Here is a tiny trained network, its code and every weight. The questions are about switching its units off for an input and a class, where a switched-off unit gives its printed mean instead of its output.

import numpy as np


def w(rows, s, z=0):
    codes = np.array(rows[::2]) - 128.0
    scale = np.full(codes.shape[1], s)
    scale[-1] = z or s
    return codes * scale


def f(y):
    return np.maximum(y, 0)


def log_softmax(a):
    a = a - a.max(-1, keepdims=True)
    return a - np.log(np.exp(a).sum(-1, keepdims=True))


def net(x, mask):
    res = np.array(x, float).reshape(1, 6) / 4 @ E
    y = f(res @ A[0][:, :-1].T + A[0][:, -1])
    res = res + np.where(mask, y, B[0][:, -1]) @ B[0][:, :-1]
    return log_softmax(res[-1] @ U[:, :-1].T + U[:, -1])


A, B = {}, {}
E = w([
[88,83,211,34,165,209],'x0',
[232,100,1,86,15,208],'x1',
[137,138,123,123,136,141],'x2',
[157,156,127,129,137,151],'x3',
[192,10,151,228,187,216],'x4',
[131,117,139,135,111,103],'x5',
],0.0064)
A[0] = w([
[94,130,91,12,134,102,87],'n1',
[81,177,139,172,201,94,3],'n2',
[91,130,94,205,63,90,77],'n3',
[84,127,162,147,187,88,50],'n4',
[187,49,146,165,179,123,64],'n5',
[124,156,163,157,246,105,75],'n6',
[104,176,49,226,102,78,157],'n7',
[112,188,133,100,89,91,78],'n8',
[77,107,153,149,152,89,47],'n9',
[156,60,129,152,142,153,53],'n10',
[87,55,169,75,114,159,170],'n11',
[147,118,28,108,86,190,89],'n12',
[146,62,113,189,182,144,71],'n13',
[161,94,116,111,70,142,179],'n14',
[160,178,122,72,128,51,33],'n15',
],0.011,0.0055)
B[0] = w([
[103,146,117,208,132,146,191],'n1',
[200,95,139,138,39,162,185],'n2',
[63,85,209,149,203,133,185],'n3',
[152,110,160,36,67,114,191],'n4',
[35,191,70,142,42,122,195],'n5',
[143,74,146,17,61,142,212],'n6',
[147,89,185,108,253,214,254],'n7',
[81,101,85,224,99,138,190],'n8',
[131,152,138,4,69,65,170],'n9',
[54,167,121,233,59,85,174],'n10',
[161,173,166,213,218,187,209],'n11',
[144,58,193,58,84,93,226],'n12',
[52,195,101,157,90,54,195],'n13',
[143,129,186,39,137,90,207],'n14',
[84,155,4,196,40,75,180],'n15',
],0.0076,0.0085)
U = w([
[93,131,158,146,133,101,253],'0',
[169,82,140,79,66,48,85],'1',
[49,223,32,235,47,52,11],'2',
[119,159,230,189,254,140,158],'3',
[135,189,183,174,163,52,209],'4',
],0.006,0.0049)

Each question gives the input, the list of numbers given to net, and the class t.
The units are the neurons (one row each of A and B). Each row of codes is followed by its name. A weight is (code - 128) times the scale printed after its matrix; where a second scale follows, it is the last column's (A, B and U).
mask holds one flag per neuron, in row order. A switched-off neuron (its flag False) gives its mean, the last column of its row in B, instead of its output. The means were averaged over made-up inputs and are rounded, as every weight is.
A unit's drop is (log p(t) with every unit on - log p(t) with that unit switched off) / (log p(t) with every unit on - log p(t) with every unit switched off).
The circuit of an input: a set's keep is (log p(t) with only the set's units on - log p(t) with every unit switched off) / (log p(t) with every unit on - log p(t) with every unit switched off). Starting from the 12 units with the biggest drops (on a tie, the unit counted first), units are removed one at a time, each time the one whose removal leaves the highest keep (on an exact tie, the one counted first), for as long as the keep stays at least 0.8.
circuit, biggest first: the units of the circuit, biggest drop first
most important unit: the unit with the biggest drop
k most important neurons: the k neurons with the biggest drops, biggest first
drop of u: that unit's drop, to one decimal
input [6,-8,8,5,6,2], class 1: circuit, biggest first	(n6, n4)
input [7,-5,-5,8,7,-3], class 4: most important unit	n11
input [7,-7,8,-5,6,-7], class 0: 2 most important neurons	(n11, n6)
input [1,-3,-1,6,-7,0], class 2: circuit, biggest first	(n15, n8)
input [5,1,1,-4,8,5], class 2: circuit, biggest first	(n5, n10)
input [3,-5,-2,5,-7,-3], class 2: circuit, biggest first	(n15, n7)
input [-7,-2,-3,-1,0,1], class 3: circuit, biggest first	(n7, n3)
input [7,0,7,0,-8,0], class 2: circuit, biggest first	(n7, n15, n1)
input [-6,3,-8,-5,8,2], class 2: 3 most important neurons	(n5, n13, n10)
input [-4,-8,2,-6,-8,1], class 1: circuit, biggest first	(n4, n2)
input [-8,0,8,3,-5,3], class 3: 2 most important neurons	(n7, n3)
input [-1,-4,1,-5,-7,-2], class 2: 2 most important neurons	(n15, n8)
input [-1,-8,4,4,-7,1], class 1: 3 most important neurons	(n6, n4, n2)
input [-5,-8,7,-8,6,3], class 1: most important unit	n6
input [5,3,-8,5,-5,2], class 2: 2 most important neurons	(n7, n1)
input [7,5,-7,4,-1,1], class 3: 2 most important neurons	(n11, n6)
input [6,5,-8,4,-6,3], class 2: 2 most important neurons	(n7, n1)
input [-2,0,1,0,-5,2], class 2: 3 most important neurons	(n15, n8, n12)
input [-8,-6,-8,-2,-5,-3], class 3: drop of n15	-0.7
input [-4,-7,-6,-2,-4,0], class 1: drop of n2	0.2
input [6,1,1,0,8,-6], class 2: most important unit	n5
input [-8,-1,-8,-1,1,-6], class 3: drop of n7	0.2
input [-3,-6,-3,-3,4,-2], class 1: drop of n2	0.1
